Here is a tiny trained network, its code and every weight. The questions are about switching its units off for an input and a class, where a switched-off unit gives its printed mean instead of its output.

import numpy as np


def w(rows, s, z=0):
    codes = np.array(rows[::2]) - 128.0
    scale = np.full(codes.shape[1], s)
    scale[-1] = z or s
    return codes * scale


def f(y):
    return y / 2 * (1 + np.tanh(0.7978845608 * (y + 0.044715 * y**3)))


def log_softmax(a):
    a = a - a.max(-1, keepdims=True)
    return a - np.log(np.exp(a).sum(-1, keepdims=True))


def net(x, mask):
    res = np.array(x, float).reshape(1, 4) / 4 @ E
    y = f(res @ A[0][:, :-1].T + A[0][:, -1])
    res = res + np.where(mask, y, B[0][:, -1]) @ B[0][:, :-1]
    return log_softmax(res[-1] @ U[:, :-1].T + U[:, -1])


A, B = {}, {}
E = w([
[115,184,108,162,215,8,115,99],'x0',
[208,114,177,163,139,147,88,157],'x1',
[92,41,143,66,181,133,170,132],'x2',
[162,85,56,82,128,104,96,120],'x3',
],0.013)
A[0] = w([
[227,104,104,197,71,180,86,115,195],'neuron 1',
[44,243,126,182,140,115,150,71,213],'neuron 2',
[151,197,244,182,109,184,169,190,160],'neuron 3',
[35,69,135,42,97,128,215,130,199],'neuron 4',
[236,129,111,56,60,158,85,231,203],'neuron 5',
[146,146,81,173,71,97,36,129,139],'neuron 6',
[210,157,132,126,73,193,43,140,162],'neuron 7',
[34,78,85,31,102,111,208,164,224],'neuron 8',
[118,171,140,122,194,16,142,86,195],'neuron 9',
[59,64,95,71,126,195,181,111,219],'neuron 10',
[138,2,115,98,152,41,145,144,251],'neuron 11',
[153,73,88,150,208,121,103,128,147],'neuron 12',
[216,75,144,164,115,117,63,138,248],'neuron 13',
],0.0079,0.003)
B[0] = w([
[153,174,173,70,12,126,68,159,214],'neuron 1',
[118,202,129,199,113,146,248,201,237],'neuron 2',
[18,51,206,178,62,179,142,122,215],'neuron 3',
[151,101,37,95,117,191,214,65,217],'neuron 4',
[182,153,100,15,120,125,94,109,223],'neuron 5',
[165,162,127,98,134,118,125,191,200],'neuron 6',
[163,177,183,62,27,168,72,147,213],'neuron 7',
[143,119,106,87,158,176,223,99,224],'neuron 8',
[128,153,137,179,254,94,176,179,252],'neuron 9',
[130,76,69,54,40,189,169,68,214],'neuron 10',
[198,66,138,151,207,152,108,74,213],'neuron 11',
[129,143,160,136,220,117,62,119,172],'neuron 12',
[147,121,148,104,102,150,57,136,205],'neuron 13',
],0.0076,0.011)
U = w([
[170,187,170,81,100,112,14,190,246],'0',
[122,84,63,75,152,165,199,56,50],'1',
[103,239,125,192,193,26,210,223,70],'2',
[165,94,164,153,252,67,54,124,49],'3',
[1,105,229,216,122,151,131,162,155],'4',
],0.0083,0.0011)

Each question gives the input, the list of numbers given to net, and the class t.
The units are the neurons (one row each of A and B). Each row of codes is followed by its name. A weight is (code - 128) times the scale printed after its matrix; where a second scale follows, it is the last column's (A, B and U).
mask holds one flag per neuron, in row order. A switched-off neuron (its flag False) gives its mean, the last column of its row in B, instead of its output. The means were averaged over made-up inputs and are rounded, as every weight is.
A unit's drop is (log p(t) with every unit on - log p(t) with that unit switched off) / (log p(t) with every unit on - log p(t) with every unit switched off).
The circuit of an input: a set's keep is (log p(t) with only the set's units on - log p(t) with every unit switched off) / (log p(t) with every unit on - log p(t) with every unit switched off). Starting from the 12 units with the biggest drops (on a tie, the unit counted first), units are removed one at a time, each time the one whose removal leaves the highest keep (on an exact tie, the one counted first), for as long as the keep stays at least 0.8.
circuit, biggest first: the units of the circuit, biggest drop first
k most important neurons: the k neurons with the biggest drops, biggest first
drop when u is switched off: that unit's drop, to one decimal
input [-7,-6,-6,1], class 0: 4 most important neurons -> (neuron 7; neuron 1; neuron 11; neuron 5)
input [-1,-8,-6,-4], class 2: circuit, biggest first -> (neuron 2)
input [1,4,6,4], class 3: 2 most important neurons -> (neuron 12; neuron 11)
input [2,-1,-8,-8], class 4: 2 most important neurons -> (neuron 3; neuron 5)
input [-3,2,2,-4], class 4: 2 most important neurons -> (neuron 3; neuron 8)
input [6,4,8,-5], class 3: 3 most important neurons -> (neuron 11; neuron 2; neuron 12)
input [2,1,-5,-5], class 4: 2 most important neurons -> (neuron 3; neuron 5)
input [-1,0,-7,-8], class 4: drop when neuron 3 is switched off -> 0.8
input [2,2,-8,-5], class 4: drop when neuron 3 is switched off -> 1.5
input [4,-3,2,5], class 3: drop when neuron 12 is switched off -> 0.2
